R: [142 118 108 105 109 120 142 154 113 104 147 116 143 103 152 119 147 108
 136 123 107 147 127 111 221 119  84 141 105 148 120]
U: [ 37 118 119 128 121 123  61  70 148 108  58 134  62  97  81 131  72 118
  51 117 113  73 169  57 199 127 118  47 124  72 115]
G: [147 111  99 106 104 126 147 150 118 122 158 124 135 120 156 122 154 101
 145 118 106 150 115 143 187 128  86 144 102 155 111]
Z: [ 98 108  96 107  99 115  89  99 119 123  80 121 104 119 109 121  88  91
  99 107  94  87 114 121 102 122 118  99 111  85  90]
M: [153 134 130 130 129 141 158 135 140 160 154 137 141 165 135 133 164 123
 158 134 132 170 141 170 118 140 177 155 128 157 129]
P: [188 152 160 153 159 115 189 186 118 103 195 128 185 116 173 123 180 162
 158 146 154 182 101 138 135 111 120 185 149 183 159]
N: [179 117 133 102  90 139  95  82 128 153  88 134  79 155 110 131 104  72
 107 101  85 107 125 157 115 136 149 101 102  96  74]
H: [117  99  86  98  92 140 119 112 134 158 112 130 103 161 131 130 132  82
 126 106  89 137 144 170 152 143 139 121 100 122  86]
L: [131  94  78  95  85 135 128 126 120 149 120 119 114 156 139 125 137  71
 141 100  83 136 114 179 120 133 137 137  94 126  73]
then: [108  58 134  62  97  81]	[131]
then: [179 120 133]	[137]
gone U: [ 58 134  81 108 115 118  72  62 118 124 119 148  73  51  57  97  72 169
  70  37  47 118  61 128 113 199 121 131 117 127]	[123]
gone N: [149  85 107 157  72  74 107 101  90 134  96 101 104 117 133 155 125  95
  88 102 136  79 102 128 115 139 153 110  82 131]	[179]

C: [139 140  97  41 127 143]
F: [153 177 101 151 189 176]
X: [ 84 177 101 151  41 166]
then: [ 97  41 127]	[143]
then: [177 101 151  41]	[166]
gone C: [ 97  41 143 139 127]	[140]
[153 177 101 151 189 176]	F

T: [120 124 137 130 131]
S: [183  84 188 134 148]
D: [120 124 137 126 131]
K: [106 140 106 103  87]
Q: [128 124 129 132 117]
B: [ 94  93 190 135 153]
Y: [140 106  63 135 110]
E: [ 65 172  70 133 119]
A: [ 57 185  64 137 113]
then: [185  64 137]	[113]
then: [ 93 190 135]	[153]
gone B: [135 153  94 190]	[93]
then: [106 140]	[106]
gone B: [135  94 190 153]	[93]
gone Q: [128 117 124 132]	[129]

W: [139 145 142 156 125 134 182 127 172 126]
V: [117 128 143 152 142 136 129  87 136 133]
J: [117 139 143 152 135 136 129  87 136 149]
gone V: [142 136 152 129 136 133  87 117 128]	[143]
gone V: [133 142 143 152 136 128 117  87 136]	[129]
gone W: [182 127 172 145 139 142 126 134 156]	[125]
gone W: [134 126 182 145 156 142 127 139 172]	[125]
then: [139 143]	[152]
gone V: [136 129  87 128 117 136 152 142 133]	[143]
then: [139 145 142 156 125 134 182 127]	[172]

bazo: [117 134 192  47  62  53 129 103 171 125 125  92 124 171 126 153 126 112
  43 118]
sudas: [ 91 125 123 124 125 124 151  95 129 127 190 102 124 124 199 136 124  86
 122  97]
kekiv: [128 128 128 129 128 128 128 129 128 129 127 128 128 124 126 126 128 127
 127 126]
Sela: [130 128 128 130 129 130 129 131 126 129 129 131 131 129 128 125 129 131
 130 129]
pek: [128 128 128 129 129 129 128 128 127 128 128 129 129 128 128 127 129 128
 129 127]
rovo: [124 129 124 125 124 124 128 120 138 120 126 117 124 131 127 140 125 117
 125 127]
[ 91 125 123 124 125 124 151  95 129 127 190 102 124 124 199 136 124  86
 122  97]	sudas
then: [125 123 124]	[125]
then: [128 128 130 129 130 129 131 126 129]	[129]
then: [128 128 128 129 129 129 128 128 127 128 128]	[129]
then: [117 134 192]	[47]
[130 128 128 130 129 130 129 131 126 129 129 131 131 129 128 125 129 131
 130 129]	Sela
gone sudas: [124 129 125 102 151  95 124 122  97  86 124 124 127 136  91 124 125 123
 199]	[190]

zev: [168 167  90  90 146 146  89 156 116 134  97  99 140 158 187 146 126 113
 105 158  95  86 147 146 181 130 118 126 121  83 185 130 150 155 110 165
 132 144 141 141 123 115 130  92 185 171 151 140  77  93]
dumi: [124 115  46 105 138 108 111 115 121  46 147 142  74 145 163  86 109  94
 142 165  87 136 140 149 126  99  60 123 134 137 153 162  48 107  66 113
 101 116 105  69  64 106 112 120 107 111 102 115 115  59]
gival: [168 167  90  90 146 146  89 156 116 134  97  99 140 158 187 146 126 113
 105 158  95  86 147 146 181 130 118  83 121 126 185 130 150 155 110 165
 132 138 174 141 145 163 179 151 179 145 149 180 131 121]
Misuz: [128 131 111 100  80 114 103 119 103 122  99  80 138  99 121 114 120 107
  74 106 102 112 119 115 126 114 104 105  77  68 128 109 128  84 108 142
 115 115  78 112  82  48  59  77 127 150 129  70  93  70]
masu: [124 115  46 105 138 108 111 115 121  46 147 142  74 145 163  86 109  94
 142 165  87 136 140 149 126  99  60 123 134 137 153 162  48 107  66 113
 101 116 159  99 157 114  91 142 145  64  77 148 154 143]
then: [126 121  83]	[185]
gone zev: [118 171 185 147  77 115 132  86  90  89 121  92 140 113 141 110 156 146
 165 167 151 126 130 140 123 181  93 144 146 146  90 130 116 130  83 185
 158  97 146 141 105 187 126 134 150  99 168 155 158]	[95]

tapu: [137 126  94 106  93  90 125 166 108  66  98 187  67 171 111  68 136 131
 157  61  87  62 112  82 126 176 126 157 189  95  75  85 190 167 164 108
 108 173]
Fivot: [117 131 161 114 171 145 167 131 113 155 159  86 160  92 170 149  79 167
  88 157 145 157 127 151 174  92 169  72  95 136 163 121  94  78 169 160
  92 112]
romu: [ 94 138 137 158 135 159 150  95 168 152 155 103 153 106 150 160 157 102
 110 151 164 156 109 137 139 113 106 127 105 125 147 159  99 119 109 150
 160  95]
damu: [ 99 159 137 154 143 155 161  89 149 159 156 101 159  97 153 154 135  98
  89 157 150 159 114 149 142 121  95  96 106 117 157 138  96 107  94 155
 153  95]
muzus: [ 93 179 104 148 105 114 185 151 137  93 144 159 101 147 154  86 140 115
 115  89 120  87  88  92 170 171 123 133 178  86 109  77 166 151 164 157
 136 147]
tino: [149  91 106  95 114  91 110 166  97  90 104 158  92 158 112  89 103 152
 157  94  90  90 132  99 128 148 143 143 147 105  99  95 164 140 157 106
  93 167]
pidul: [165 151 164 132 112 137  63 114 145 132  94 139 123 137  83 142 163 103
 169 130 140 132  62 137  57 123  94 165 120 162 113 171 119 148  80  95
 148 124]
gamu: [148  95  96 186  99 161 110  86 196 128 122 147 114 137 101 139 185  49
 133 120 162 126 102 106  95 148  57 163 142 109 103 176 128 160  81 134
 194 112]
gone tapu: [190  67 157  95 108 166 187 157 136 112 171  61  75  68 126 108  62 164
  87 176  93  90 167 131  82 126 111 125 108  85 189 126 137  94 106 173
  66]	[98]
then: [152 155]	[103]
gone tino: [ 91 106 105 104  93 157  95  97 140 167 158 143 143 148 112 149  99  94
 157 166  91 128 158  99  90 114 132  90  90 152  89 164  95 147 103 106
 110]	[92]
then: [150  95]	[168]
gone pidul: [140 114  80 171 165  83 137 142 169 151 123 165  62 132 124 113  94 132
  94 123  95 148 132 120 137  57 164 162 119 103 139 163 130 148 112 137
 145]	[63]
gone tapu: [126  75  62 176 190 164 167 136  98 131 106  67  66 111  95  93  68  94
 126 108 189 137 108 157 126 187  61 108  82  87 157 173  85 166 112 171
  90]	[125]
then: [166 151 164]	[157]

fefi: [ 93 174  81 169  65  93 186  70 157  91 113  92 111]
Gav: [101 204  64 178 122  69 147 121 123  63  83  59  88]
dag: [ 78 171 107  85  72 192  77 171  72 172 150 164 150]
gel: [155  96 165  89 154 161 179  79 102 168 167 167 116]
Rume: [148 104 155  87 159 159 155  77  66 149 151 157  97]
raka: [102 184  75 153 120  73 142 108 109 185  93  69  78]
vekeg: [ 85 168  78 171 107  85  73 192 157  87  79  85 160]
ziko: [ 81 153 103 161  80 123 175  79 159 106 127  99 128]
sotev: [113 132 125 125  95 144 201  51 144 133 159 135 121]
Dipe: [113  99 160 128 113 141  86 192 155 163 111 160 178]
pesi: [ 96 123 132 155  98 129  88 193 169 131 107 124 181]
then: [ 78 171 107  85  73 192]	[157]
then: [142 108 109 185]	[93]
gone raka: [142 108  73 185 109  69  78  75 102 153 120  93]	[184]

tapet: [134 168 138 106 126 119 184 150 159 127 145  78 113 119 161 133 126 114
 106  96 125  98 118]
zep: [131  71 141 146  83 119 130 136 137 150 148 185 200 153 160 126 123 112
 146 150 113 198 128]
Nupit: [ 90  89 195 118 121 149 162  71 170  90 175 201 150 119  96 160 152 135
 166 214 108 173 171]
Deba: [103  93 144 133 153 144 144 113 138 111 149  97 100  97 119 148 157 134
 163 137 145  91 142]
Sus: [120  85  96 159 139 130 148 148 134 135 138 106 126 119 184 150 162 127
 145 114 150 113 137]
Dopuv: [118  98  98 126  76 100 106 129 119 145 129 117 187 110 161  99 120  97
 119 123 103 161 109]
Faza: [152  69 147  97 149 124  84 157  94 140 121 157 157 144 142  86 107 135
 143  88 171 169 108]
Kadeb: [160 176 121 150 103 120 141 129 145 155 113 131 155 151 148 147 116 144
 106 153 104 147 133]
then: [134 135 138 106 126 119 184 150 162 127 145]	[114]
gone Sus: [159 126  85 106 148 137 135 139  96 148 150 113 114 145 120 119 138 127
 150 184 134 162]	[130]
gone Sus: [150 130 184 148 138 139 162 150  85 120 106 119 159 135 127 145 114  96
 137 113 148 126]	[134]
gone Kadeb: [116 133 155 147 113 148 160 120 131 141 129 104 121 106 144 151 155 103
 147 176 150 153]	[145]
gone Kadeb: [147 150 133 116 160 153 131 121 147 106 155 176 113 129 120 145 103 141
 151 144 148 155]	[104]

gomur: [135 135 111  53 122 124 122 124 131 144 105 145 139 135 142 123 125 132
 105 124 117 123 115 124 106 111 114 132 115 125 132 112 108 125 148 128]
zube: [118 121  99 123 123 122 115 135 135 111  55 147 156 126 127 135 123 138
 114 125 102 129 122 144 146  87 119 120 160 157 135 135 123 116 148 150]
Bena: [120 119 116 126 116 127 121 137 135 119  71 141 141 114 126 128 121 128
 120 130 129 125 132 129  98 189 157 144 129 137 128 133 144 116 128 116]
nodut: [118 121  99 123 123 122 115 135 135 111  55 147 156 126 127 135 123 138
 114 125 130 126 143 133  84 182 144 148 129 143 129 129 150 113 156 119]
zogor: [123 138 132 139 122 124 122 124 131 144 105 145 139 135 142 123 125 132
 105 131 115 112 120 126 115 117 128 144 135 116 130 114 115 133 160 119]
Zirod: [161 119 116 126 116 105 121 137 135 119  71 141 141 114 126 128 155 128
 120 130 129 125 132 129  98 189 157 144 129 137 128 133 144 116 141 116]
[118 121  99 123 123 122 115 135 135 111  55 147 156 126 127 135 123 138
 114 125 130 126 143 133  84 182 144 148 129 143 129 129 150 113 156 119]	nodut
gone gomur: [125 122  53 125 106 117 115 142 128 112 111 132 124 124 123 135 124 123
 131 105 114 135 135 145 108 105 122 132 132 115 125 124 111 148 139]	[144]
[123 138 132 139 122 124 122 124 131 144 105 145 139 135 142 123 125 132
 105 131 115 112 120 126 115 117 128 144 135 116 130 114 115 133 160 119]	zogor
[161 119 116 126 116 105 121 137 135 119  71 141 141 114 126 128 155 128
 120 130 129 125 132 129  98 189 157 144 129 137 128 133 144 116 141 116]	Zirod

Vibam: [126 114 122 149 173 138 115 116 174 158 132 105 128 134 144 118 161 132
 140 127 114 115 126 116 120 122 121 153 116 136 154  89 130 125 136 160
 115 156 137  97 114 137 151 128 155 121 123 154 110 109 118 153 142 158
 149 133]
tizun: [126 133 122 149 173 138 115 116 174 158 106 105 128 134 144 118 161 132
 142 127 114 115 126 116 120 130 121 153 116 139 154  89 130 125 140 160
 115 156 137  98 114 137 151 128 112 131 147 144 156 108  77 152 129 134
 148 136]
Moso: [128 119 150 137 149 101 108 129 142 164  99 130 155 150 107 119 119 113
 168 121 140 130 128  95 131 129 133 119 107 136 154 153  80 147 112 123
 160 122 101 167 117 179 134 125 119 140 151 143 149  94 110 151 120 116
 143 114]
povid: [122 129  77 107 177 166 135 142 126 142 121 168 161 111 134 160 112 163
 133 172 133 110 130 135 141 118 105 132 120 119  91 147 101 128 130 149
 115 173 127 120  86 128 161 124 133  83 118 161 136 103 128  97 127 133
  92 155]
zaf: [ 96 162 122 149 173 138 115 116 174 158 132 105 128 134 144 118 161 132
 140 127 114 115 126 116 120 122 121 153 116 136 154  89 130 125 136 160
 115 156 137  97 114 137 151 128 112 131 147 144 156 108  77 152 129 134
 148 136]
zufo: [115 116 135 124 142 121 134 166 135 142 168 111 161 126 177 127 140 123
 107  75 103 154 121 126  95 152 123 110 105 113 129 105  96  83 142 123
 169 103  96 163 147 164 135 107 112 122 174 106 134  99 115 109 116 152
 126 139]
then: [177 166 135 142 126 142 121 168 161 111 134]	[160]
then: [ 96 163]	[147]
[126 114 122 149 173 138 115 116 174 158 132 105 128 134 144 118 161 132
 140 127 114 115 126 116 120 122 121 153 116 136 154  89 130 125 136 160
 115 156 137  97 114 137 151 128 155 121 123 154 110 109 118 153 142 158
 149 133]	Vibam

duki: [219 131 113 173 213  96 159 159 114 116 116 217 117]
gerol: [206 147 168 155 180 161 154 156 177 164 125 216 165]
sosuf: [142 121 120 119 136 109 128 108 117 120 107 136 115]
gone gerol: [206 177 216 168 154 147 125 155 180 165 156 161]	[164]
gone gerol: [164 155 177 147 154 180 216 125 161 206 156 165]	[168]
gone gerol: [180 164 168 154 165 125 216 156 147 206 161 177]	[155]
gone duki: [159 219 116 217 131 173 116 213 113  96 114 159]	[117]
then: [154 156]	[177]
then: [173 213  96]	[159]

pevu: [155 219  77  81  55 123  55 123  80 157  98]
Tofez: [182 193 155 219  76 183  55 123  80 157  73]
boduz: [211 173  87 126 203 137 167  37 181 166 133]
suli: [148 113 177 176 193 164 121  80 150  80 118]
nono: [150 158 117 157  49 133 200 128 133  34 113]
dufo: [182 193 155 219  76  81  55 162  80 157  98]
then: [128 133]	[34]
then: [155 219  76 183  55 123]	[80]
then: [219  76  81  55 162  80 157]	[98]
gone Tofez: [ 73  76 157 123 155  55 193  80 219 183]	[182]
gone pevu: [ 55  98  77  55 157 123  81  80 123 155]	[219]
gone boduz: [ 37 203 181 166 126 137 173 133 211  87]	[167]

tope: [ 83 115 134 163 181 113]
goni: [149 220 110 146 110 119]
peno: [ 89 152 193 103  47 128]
then: [103  47]	[128]
gone peno: [152 193 103 128  47]	[89]

nuter: [139 153 113 113]
tem: [118 119 113 135]
pib: [190  55  75 127]
rut: [140 139 156 108]
gome: [168 100 137 136]
Falo: [161 126 162 127]
then: [119 113]	[135]
gone tem: [118 135 113]	[119]
gone rut: [108 140 139]	[156]
then: [139 156]	[108]
gone gome: [136 100 168]	[137]
gone Falo: [162 126 127]	[161]

meki: [128 124 143 104  76 121 130 116 117 125 131 127 118 162 148 136 119 131
 134 133 137 117 105 132 129 135 118 137 112 121  98 144 121 136 130]
vot: [117 100 121  98 147 128 128 143  86 132 129 127 115 140 142 136 130 136
 146 110 143  86 136 127 130 136 160 149 146 139 131 135 124 131 138]
Gegi: [ 95  91 153 139 103 178 163 144  99 158 125 131 141  85 156  89 156 144
 100 134 113 115 111 129 147 134 101  94 102 133  94 116 146 136 114]
magu: [114 111 142 126 125 134 134 133 100 134 159 128 129 111 102 105 132 128
  99 136 102 120 136 155 158 129 104  91 117 126 124  89 125 156 103]
lor: [136 135 156 138 118 150 143 133 156 141 188 139 134 124 106 137 140 137
 121 130 115 137 138 183 155 147 149 121 124 137 137  90 146 168 115]
sogo: [132 129 127 115 140 142 134 130  86 132 129 127 115 140 142 130 130 136
 146 130 143  86 136 127 130 131  82 149 146 139 131 135 124 131 138]
gone magu: [136 117 104 159 124 134 129 111  89 111 126 129 133 128 155 132  91 103
 134 156 142 136 102 158 120 125 128 125  99 134 126 100 102 105]	[114]
gone meki: [148 137 144 116 124 132 118 162  98 104 135 136 130 129 143 121 121 117
 131 136 112 105 127 131 134 137 117 133 128 118 121 119 130 125]	[76]
then: [115 137 138 183 155 147 149 121 124 137]	[137]
gone vot: [129  98 130 127 139 149 117 143 142 136  86 136 130 121 140 147 128 127
 138 136 131 131 115 124 110 160 143  86 146 100 128 146 135 136]	[132]
then: [132 129 127 115 140 142 136 130]	[136]

fam: [121 130 127 134 111 103 129]
bezib: [106 136 154 133  76 135 124]
Bibed: [106 115 118 158 116 135 121]
Famud: [145 133 136  76  77 128 152]
sagen: [106 115 118 105 116 135 121]
then: [145 133 136  76]	[77]
then: [133 136  76  77]	[128]
gone Famud: [ 77 145 136 152 128 133]	[76]

ses: [148 224 145 183 184  94 146 149 171 117]
Nefo: [126  41 105 109  83 160 154 109 132  80]
didu: [117 168 158 109 193 155 150 118 164 100]
Gomo: [148 224 145 125 184  94 125 112 149 124]
defud: [141 144 146 107 110 118 116 129  63 118]
gone ses: [117 183 145  94 224 149 146 171 148]	[184]
gone didu: [118 158 164 150 168 155 109 100 117]	[193]
then: [154 109]	[132]
gone ses: [117  94 224 146 149 183 145 171 184]	[148]
gone defud: [144 146 118 141 118  63 107 129 110]	[116]
then: [224 145 125 184  94 125 112 149]	[124]

pudin: [105 121 152 131 155 134 129 130 168 165 160 174 113 126 127 142 140 124
 104  28 186  56 149 117 121 148  86 141 125 123  64 142 182 148  64  94
 158 157  44  53 109 185 150 101 134 141]
dutan: [184 132 149  39 116  98 154 110 117 153 113 101 146  97 117  90  97 115
 118 201 129 191 121 125 198  62 211 145  88 121 159 106 154 130 193 195
 132 117 160 171  78 132 143 130  39 152]
Sipog: [128 129  96 194 110 123 157 124 120 117  96  50 147 147 139 149 120 127
 135  62 161  64 103 114  94 177  75  55 146 102 100 122 154  77  80 115
  55 124 121  89 165 124 115 122 191  81]
deg: [184 132 149  39 116  98 154 110 117 153 113 101 146  97 117  90  97 115
  40 201 129 191 121 125 198  62 211 145  88 121 159 106 154 105 193 195
 132 117 160 171  78 132 143 130  39 152]
gone pudin: [149 126 131 101  64 182 160 152 186  64 123 158 141 134 150 117 105 140
  44 165 155 134 168  86  56 174 148 148  94 127 113 157 141  53 129 185
 130 124  28 121 142 125 142 109 121]	[104]
then: [146  97 117  90  97 115 118 201 129 191 121 125]	[198]
[184 132 149  39 116  98 154 110 117 153 113 101 146  97 117  90  97 115
  40 201 129 191 121 125 198  62 211 145  88 121 159 106 154 105 193 195
 132 117 160 171  78 132 143 130  39 152]	deg
gone dutan: [154  90 132  97 117 116 201 143 159  98 160 193 171 106 195 113 146 145
 118 211 154  97  39 115 132 101 130 191  88 117 110 149 132 125 184 198
  78 129 152 153 117 121 130  39 121]	[62]
then: [177  75  55 146 102 100]	[122]
gone dutan: [191 201 132 145  39  98 171 132 115 121 195 130  39  90 110  88 116  78
 143 152 211 184 160 159  97  97 193 101 149 125 146 154 129 132 118 153
 117 117 117 130 121 113 106 154  62]	[198]
gone deg: [116  97 121  62  39 201  88 152 106 146  97  40 117 153  90 193 211 117
 159 110 191 198 101 143 117 115  98 171 132 105 130 125 184  39 154 129
 154 149  78 195 132 160 121 113 132]	[145]

givid: [176  60 105  36 104]
viga: [176  70 190 156 226]
lod: [176  70  60  36 104]
then: [70 60 36]	[104]
gone givid: [ 60  36 176 105]	[104]
then: [ 70 190]	[156]
then: [ 60 105]	[36]

Fif: [156 101 129 166 122  93  93 177 118]
Molel: [134 105 100  72 204  83  80 103 139]
Dugid: [156 101 129 166 122 121  93 177 118]
nim: [134 105 100  72 153  99 154 194 118]
Vusol: [ 61 201  76 115  60  94 179  85 152]
gone Dugid: [166  93 101 118 177 129 121 156]	[122]
gone Vusol: [152  76  94  61 115 179  85 201]	[60]
gone nim: [134  72 194 118  99 100 153 105]	[154]
gone Dugid: [122 129 177 121 101  93 166 118]	[156]
gone Dugid: [166 118  93 156 122 177 129 101]	[121]

zabu: [126 127 128 100  46 172]
gozi: [ 30 106 127 126 124 181]
fibad: [129 128 114  41  53 135]
Zom: [128 115  42  60 120 129]
nure: [126 122  65  41 114 126]
lele: [130 111  42  69 123 129]
Vos: [129 128 114  41 117 203]
pireg: [ 72 125 128 128 109 203]
pimas: [ 30 106 125 126 126 160]
sir: [128 111  42  69  46 112]
gone sir: [128  42  46 112  69]	[111]
gone lele: [ 69  42 130 111 123]	[129]

kubit: [160  98 167 106  94]
fasu: [126 197 104 106 143]
podu: [ 98 160 104 188 151]
dufa: [137 157 104 188 151]
then: [160 104]	[188]
[137 157 104 188 151]	dufa
then: [160  98]	[167]

zosut: [163 175 174 118  67 150 141 119 162  99 183 130 181 109 130 185 210 181
 135]
dum: [ 68 129  43 118 209  88 123 124  95 121  62 130  83 126 128  92  51  98
 144]
Sov: [140 133 111  64  88  98  64 156  90 189 186 157  67 133 124  90 200 132
 123]
gone zosut: [181  99 109 119 175 135 130 150  67 183 210 130 185 163 181 141 174 162]	[118]
then: [174 118  67 150 141]	[119]

Zezo: [ 76 155 136 135 105]
lasub: [ 76 148 147 146 131]
lum: [136 134 141 117 165]
Mir: [120 139 133 125 136]
zadul: [116 137 172 123 153]
ruv: [140 163 171 120 129]
popa: [136 134 123 229 123]
zadi: [102 116 194  68 188]
kal: [136 134  94 196 140]
gone lasub: [131  76 147 148]	[146]
[136 134 123 229 123]	popa
gone lasub: [131 148 146  76]	[147]
then: [134 123]	[229]

